Below are the code and all the weights of a small trained network. Each question names an input and a class and asks about switching units off, where a switched-off unit gives its printed mean instead of its output.

import numpy as np


def w(rows, s, z=0):
    codes = np.array(rows[::2]) - 128.0
    scale = np.full(codes.shape[1], s)
    scale[-1] = z or s
    return codes * scale


def f(y):
    return np.maximum(y, 0)


def log_softmax(a):
    a = a - a.max(-1, keepdims=True)
    return a - np.log(np.exp(a).sum(-1, keepdims=True))


def net(x, mask):
    res = np.array(x, float).reshape(1, 6) / 4 @ E
    y = f(res @ A[0][:, :-1].T + A[0][:, -1])
    res = res + np.where(mask, y, B[0][:, -1]) @ B[0][:, :-1]
    return log_softmax(res[-1] @ U[:, :-1].T + U[:, -1])


A, B = {}, {}
E = w([
[125,128,129,124],'x0',
[129,132,128,127],'x1',
[227,30,3,114],'x2',
[112,41,204,64],'x3',
[253,180,207,162],'x4',
[120,55,134,250],'x5',
],0.0063)
A[0] = w([
[100,115,177,105,59],'N0',
[126,67,144,67,104],'N1',
[121,89,206,93,158],'N2',
[79,118,105,119,4],'N3',
[61,115,134,158,58],'N4',
[159,143,136,110,16],'N5',
[196,86,68,139,6],'N6',
[151,43,196,103,102],'N7',
[148,105,71,90,71],'N8',
[123,156,98,151,64],'N9',
[67,129,147,133,8],'N10',
[167,133,153,142,25],'N11',
[182,113,184,182,116],'N12',
[142,131,82,75,2],'N13',
[184,140,163,133,12],'N14',
[182,181,147,53,88],'N15',
[154,179,87,3,70],'N16',
[84,105,91,106,60],'N17',
[81,119,98,129,46],'N18',
[84,79,105,161,95],'N19',
[126,57,138,227,70],'N20',
[171,147,152,131,44],'N21',
[170,38,73,71,51],'N22',
[156,182,84,157,165],'N23',
[167,109,92,114,41],'N24',
[93,154,161,114,71],'N25',
[182,90,90,112,22],'N26',
[80,137,136,137,69],'N27',
[66,94,103,114,61],'N28',
[79,131,66,87,109],'N29',
[178,134,135,147,99],'N30',
[87,151,180,137,3],'N31',
[57,111,36,117,135],'N32',
[200,197,156,135,60],'N33',
[91,129,85,55,99],'N34',
[73,155,178,149,11],'N35',
],0.014,0.009)
B[0] = w([
[124,161,131,185,158],'N0',
[117,167,80,196,203],'N1',
[140,133,95,213,248],'N2',
[195,105,188,117,134],'N3',
[172,103,165,161,165],'N4',
[194,53,250,140,131],'N5',
[115,198,199,135,196],'N6',
[159,130,61,199,228],'N7',
[90,193,178,158,188],'N8',
[157,118,152,238,137],'N9',
[157,109,183,194,145],'N10',
[187,77,223,157,136],'N11',
[171,79,156,151,227],'N12',
[112,104,198,173,145],'N13',
[240,82,240,164,150],'N14',
[123,63,150,181,222],'N15',
[52,61,169,186,237],'N16',
[178,90,164,165,162],'N17',
[222,91,169,165,145],'N18',
[141,97,154,172,189],'N19',
[24,77,183,145,224],'N20',
[199,66,207,176,149],'N21',
[108,177,195,142,249],'N22',
[103,122,85,220,234],'N23',
[154,211,196,173,158],'N24',
[121,150,161,152,165],'N25',
[158,165,230,161,176],'N26',
[192,126,222,213,152],'N27',
[198,90,159,149,172],'N28',
[169,111,150,185,202],'N29',
[168,89,131,155,178],'N30',
[143,188,240,157,154],'N31',
[197,112,148,183,254],'N32',
[156,105,145,198,210],'N33',
[145,74,145,156,199],'N34',
[118,187,221,169,166],'N35',
],0.012,0.0063)
U = w([
[145,237,223,71,66],'0',
[150,121,131,90,248],'1',
[255,62,155,59,42],'2',
[42,35,178,60,161],'3',
[156,145,107,103,214],'4',
[144,195,33,170,47],'5',
[57,67,27,45,82],'6',
],0.0093,0.014)

Each question gives the input, the list of numbers given to net, and the class t.
The units are the neurons (one row each of A and B). Each row of codes is followed by its name. A weight is (code - 128) times the scale printed after its matrix; where a second scale follows, it is the last column's (A, B and U).
mask holds one flag per neuron, in row order. A switched-off neuron (its flag False) gives its mean, the last column of its row in B, instead of its output. The means were averaged over made-up inputs and are rounded, as every weight is.
A unit's drop is (log p(t) with every unit on - log p(t) with that unit switched off) / (log p(t) with every unit on - log p(t) with every unit switched off).
The circuit of an input: a set's keep is (log p(t) with only the set's units on - log p(t) with every unit switched off) / (log p(t) with every unit on - log p(t) with every unit switched off). Starting from the 12 units with the biggest drops (on a tie, the unit counted first), units are removed one at a time, each time the one whose removal leaves the highest keep (on an exact tie, the one counted first), for as long as the keep stays at least 0.8.
units of the circuit, in order: the units of the circuit, biggest drop first
unit that matters most: the unit with the biggest drop
top k neurons: the k neurons with the biggest drops, biggest first
drop when u is switched off: that unit's drop, to one decimal
input [7,6,0,7,-8,-8], class 2: top 2 neurons => [N32, N28]
input [-7,5,-7,-5,-6,4], class 0: units of the circuit, in order => [N35, N27]
input [6,-7,6,-8,-8,0], class 2: unit that matters most => N32
input [-1,-6,-6,-8,2,-8], class 3: top 2 neurons => [N16, N15]
input [4,0,1,6,-3,-4], class 5: units of the circuit, in order => [N1, N2]
input [-1,-8,-7,4,8,-8], class 1: top 2 neurons => [N15, N2]
input [-6,6,-5,8,4,-3], class 5: units of the circuit, in order => [N2, N7]
input [-3,-3,0,5,5,-6], class 3: top 3 neurons => [N16, N15, N32]
input [-2,-1,6,-4,8,-4], class 2: units of the circuit, in order => [N14, N21]
input [5,3,3,4,-6,3], class 2: units of the circuit, in order => [N32, N28]
input [1,5,0,-2,-5,-6], class 3: top 2 neurons => [N16, N7]
input [4,-4,5,8,6,0], class 5: units of the circuit, in order => [N7, N1]
input [-4,3,5,4,3,2], class 0: top 2 neurons => [N22, N6]
input [-2,2,-5,-7,5,-2], class 5: units of the circuit, in order => [N23]
input [4,1,4,-2,3,-6], class 3: units of the circuit, in order => [N16, N15]
input [0,2,5,3,-6,-7], class 3: top 4 neurons => [N16, N34, N13, N7]
input [-8,7,5,6,3,8], class 3: top 2 neurons => [N20, N32]
input [6,-4,-7,2,-5,-5], class 0: top 2 neurons => [N35, N31]
input [-6,-3,3,7,1,-4], class 5: top 3 neurons => [N1, N7, N2]
input [-7,-2,6,0,0,8], class 3: units of the circuit, in order => [N20]
input [-3,-2,6,4,4,1], class 0: top 3 neurons => [N22, N6, N26]
input [-3,7,-3,0,8,-7], class 2: drop when N14 is switched off => 0.2
